Below are the code and all the weights of a small trained network. Each question names an input and a target symbol and asks about switching units off, where a switched-off unit gives its printed mean instead of its output.

import numpy as np


def w(rows, s, z=0):
    codes = np.array(rows[::2]) - 128.0
    scale = np.full(codes.shape[1], s)
    scale[-1] = z or s
    return codes * scale


def f(y):
    return np.maximum(y, 0)


def softmax(a):
    e = np.exp(a - a.max(-1, keepdims=True))
    return e / e.sum(-1, keepdims=True)


def log_softmax(a):
    a = a - a.max(-1, keepdims=True)
    return a - np.log(np.exp(a).sum(-1, keepdims=True))


def net(x, mask):
    ids = ['ΓΔΘΞΨΩαβεζημπτ'.index(c) for c in x.split()]
    T = len(ids)
    res = E[ids] + P[:T]
    u = 0
    for l in range(2):
        q, k, v = (res @ M[l].T for M in (Q, K, V))
        z = softmax(np.where(np.tri(T) > 0, q @ k.T / 3**0.5, -1e9)) @ v
        res = res + np.where(mask[u], z, O[l][:, -1]) @ O[l][:, :-1]
        u += 1
        y = f(res @ A[l][:, :-1].T + A[l][:, -1])
        res = res + np.where(mask[u : u + 8], y, B[l][:, -1]) @ B[l][:, :-1]
        u += 8
    return log_softmax(res[-1] @ U[:, :-1].T + U[:, -1])


Q, K, V, O, A, B = {}, {}, {}, {}, {}, {}
E = w([
[166,151,141,64,120,186,194],'Γ',
[182,134,67,38,158,79,167],'Δ',
[181,146,83,202,132,119,147],'Θ',
[94,213,157,19,102,98,120],'Ξ',
[179,78,156,181,176,215,101],'Ψ',
[119,57,167,178,40,82,204],'Ω',
[99,169,100,147,129,118,78],'α',
[138,178,101,138,161,156,200],'β',
[186,227,146,161,113,125,111],'ε',
[204,109,183,134,134,19,249],'ζ',
[43,84,89,186,219,142,109],'η',
[120,151,89,110,217,194,82],'μ',
[145,86,173,115,117,121,51],'π',
[116,156,228,162,130,101,104],'τ',
],0.02)
P = w([
[73,154,93,175,37,163,136],'0',
[111,155,93,125,123,168,93],'1',
[197,139,110,124,124,176,76],'2',
[239,123,110,114,140,196,61],'3',
[218,124,134,94,137,160,86],'4',
[177,138,167,108,129,128,115],'5',
[129,108,199,71,118,54,184],'6',
[228,3,188,21,141,67,190],'7',
[227,127,163,90,127,149,124],'8',
[245,86,171,60,125,116,145],'9',
],0.0055)
Q[0] = w([
[80,137,163,115,122,118,53],'L0H0',
[175,138,109,145,76,119,73],'L0H0',
[174,177,73,131,254,138,152],'L0H0',
],0.0092)
K[0] = w([
[71,109,198,110,99,165,132],'L0H0',
[226,52,131,174,95,73,52],'L0H0',
[221,146,103,138,253,37,197],'L0H0',
],0.0065)
V[0] = w([
[165,98,65,170,218,156,157],'L0H0',
[125,118,83,185,97,111,95],'L0H0',
[242,157,103,185,254,59,156],'L0H0',
],0.0038)
O[0] = w([
[138,69,62,121,154,176,126,196],'L0H0',
[172,251,133,188,43,143,122,72],'L0H0',
[79,199,148,138,127,55,169,250],'L0H0',
],0.012,0.0022)
A[0] = w([
[95,56,133,84,206,128,159,252],'L0N0',
[102,113,114,147,105,118,69,31],'L0N1',
[152,122,129,58,66,138,138,233],'L0N2',
[156,139,219,125,190,105,178,167],'L0N3',
[175,155,150,132,117,150,162,76],'L0N4',
[152,20,116,199,126,187,168,128],'L0N5',
[92,103,93,154,111,25,1,169],'L0N6',
[145,170,164,154,152,115,185,93],'L0N7',
],0.0096,0.0024)
B[0] = w([
[191,176,66,175,133,158,100,253],'L0N0',
[125,56,32,107,93,63,139,144],'L0N1',
[81,90,153,77,58,155,116,222],'L0N2',
[100,162,77,147,170,175,7,230],'L0N3',
[151,158,1,94,116,97,121,183],'L0N4',
[86,158,171,166,128,164,169,182],'L0N5',
[149,81,105,74,110,201,57,187],'L0N6',
[201,33,137,111,231,113,99,182],'L0N7',
],0.0086,0.0077)
Q[1] = w([
[185,107,18,120,206,40,84],'L1H0',
[12,68,179,180,81,93,239],'L1H0',
[94,3,161,207,108,27,190],'L1H0',
],0.0058)
K[1] = w([
[192,143,97,59,137,85,129],'L1H0',
[123,166,39,111,1,128,144],'L1H0',
[52,154,191,215,73,123,161],'L1H0',
],0.0086)
V[1] = w([
[92,58,160,44,37,98,118],'L1H0',
[177,41,181,243,124,133,61],'L1H0',
[145,1,42,178,230,9,212],'L1H0',
],0.0067)
O[1] = w([
[74,75,166,121,40,93,114,1],'L1H0',
[66,67,199,197,217,118,5,123],'L1H0',
[1,46,176,134,139,51,128,147],'L1H0',
],0.0059,0.0083)
A[1] = w([
[86,180,144,91,202,128,127,122],'L1N0',
[124,194,84,154,175,156,185,248],'L1N1',
[86,122,118,128,96,154,37,139],'L1N2',
[134,166,158,150,78,193,130,188],'L1N3',
[231,155,91,101,115,34,102,71],'L1N4',
[127,134,120,54,70,121,58,25],'L1N5',
[100,104,177,12,122,192,115,218],'L1N6',
[83,212,2,87,125,201,96,129],'L1N7',
],0.0089,0.0014)
B[1] = w([
[121,125,129,70,130,97,76,161],'L1N0',
[171,2,166,120,146,101,203,188],'L1N1',
[156,140,56,46,193,157,160,163],'L1N2',
[71,202,175,109,172,148,182,154],'L1N3',
[100,135,122,193,125,66,134,170],'L1N4',
[70,137,103,155,203,58,91,166],'L1N5',
[104,239,74,169,143,120,187,171],'L1N6',
[100,140,189,123,5,147,115,251],'L1N7',
],0.0077,0.024)
U = w([
[74,190,144,115,169,116,148,42],'Γ',
[64,138,222,158,108,108,110,189],'Δ',
[159,173,98,109,128,155,175,252],'Θ',
[64,133,167,113,190,95,145,145],'Ξ',
[156,172,5,115,189,167,166,6],'Ψ',
[121,104,87,92,73,60,136,90],'Ω',
[121,87,35,153,114,193,140,168],'α',
[188,93,220,2,87,131,74,80],'β',
[129,87,124,9,189,125,208,106],'ε',
[125,139,82,131,57,136,39,180],'ζ',
[186,181,182,89,157,143,78,57],'η',
[149,173,43,210,175,119,203,96],'μ',
[204,189,176,160,120,80,105,163],'π',
[149,177,167,153,188,157,165,128],'τ',
],0.0074,0.0039)

Each question gives the input, a string of symbols that net reads in full, and the target symbol t.
The units are the heads (3 rows each of Q, K, V and O) and the neurons (one row each of A and B). Each row of codes is followed by its name. A weight is (code - 128) times the scale printed after its matrix; where a second scale follows, it is the last column's (O, A, B and U).
mask holds one flag per unit, layer by layer, with each layer's heads first. A switched-off unit (its flag False) gives its mean, the last column of its rows in O or B, instead of its output. The means were averaged over made-up inputs and are rounded, as every weight is.
A unit's drop is (log p(t) with every unit on - log p(t) with that unit switched off) / (log p(t) with every unit on - log p(t) with every unit switched off).
The circuit of an input: a set's keep is (log p(t) with only the set's units on - log p(t) with every unit switched off) / (log p(t) with every unit on - log p(t) with every unit switched off). Starting from the 12 units with the biggest drops (on a tie, the unit counted first), units are removed one at a time, each time the one whose removal leaves the highest keep (on an exact tie, the one counted first), for as long as the keep stays at least 0.8.
units of the circuit, in order: the units of the circuit, biggest drop first
top k neurons: the k neurons with the biggest drops, biggest first
top k neurons in layer l: the k neurons of layer l with the biggest drops, biggest first
input ζ τ Γ, target Ξ: units of the circuit, in order -> (L0N7, L1H0)
input π Δ ζ μ, target Ξ: units of the circuit, in order -> (L1H0, L0N7)
input Γ α Γ Ψ Ω μ Γ Θ, target μ: top 2 neurons -> (L1N7, L0N2)
input Ψ Ω ε, target π: top 2 neurons -> (L1N4, L1N2)
input Δ Γ Γ τ ζ Δ Γ α, target Ξ: units of the circuit, in order -> (L1H0, L0N7, L1N7)
input μ α α η α ζ π, target Ξ: top neuron -> (L0N7)
input Γ μ η Γ Ψ Ξ, target Γ: units of the circuit, in order -> (L1N6, L0N2, L1N5)
input Ω α η ε, target π: top 3 neurons -> (L1N4, L0N7, L1N2)
input ε Γ η α Γ π, target Ψ: top 4 neurons -> (L1N7, L1N2, L0N6, L1N6)
input Ω Δ Θ Γ Γ Γ Γ β, target ε: top 2 neurons in layer 1 -> (L1N1, L1N6)
input ε α ζ Ξ, target Ξ: units of the circuit, in order -> (L1H0, L0N7, L1N7)
input α α Ψ Ω, target Δ: units of the circuit, in order -> (L0N5, L1H0)
input α Ψ Ψ Δ Γ τ π μ, target β: top 2 neurons -> (L1N7, L1N1)
input α Δ η π Γ ζ Δ β, target Ξ: units of the circuit, in order -> (L0N7, L1H0)
input Θ β Γ Γ Θ α Γ ζ τ, target Ξ: units of the circuit, in order -> (L0N7, L1H0, L1N7)
input Ξ Ω ζ β η, target Ξ: units of the circuit, in order -> (L1H0, L0N7)
input Θ Γ η Γ ζ Θ α η Ω τ, target Ξ: units of the circuit, in order -> (L1H0, L0N7, L1N7)
input Ψ Ψ ζ Γ Δ, target Ξ: units of the circuit, in order -> (L0N7, L1H0)
input Γ η α π ζ η Γ ε, target Ξ: units of the circuit, in order -> (L1H0, L0N7, L1N7)
input η Γ Ω, target Δ: units of the circuit, in order -> (L1H0)
input ζ τ Γ Γ Γ η α, target Ξ: top 3 neurons -> (L0N7, L0N6, L0N2)
input α Γ Γ Γ, target Θ: top 2 neurons in layer 0 -> (L0N2, L0N7)
input α μ α Θ, target μ: top 3 neurons in layer 1 -> (L1N7, L1N4, L1N0)
input β τ π μ Γ μ η, target α: top 2 neurons in layer 1 -> (L1N1, L1N3)
input Γ Δ Γ ε β Γ Γ α η τ, target η: top neuron -> (L0N3)
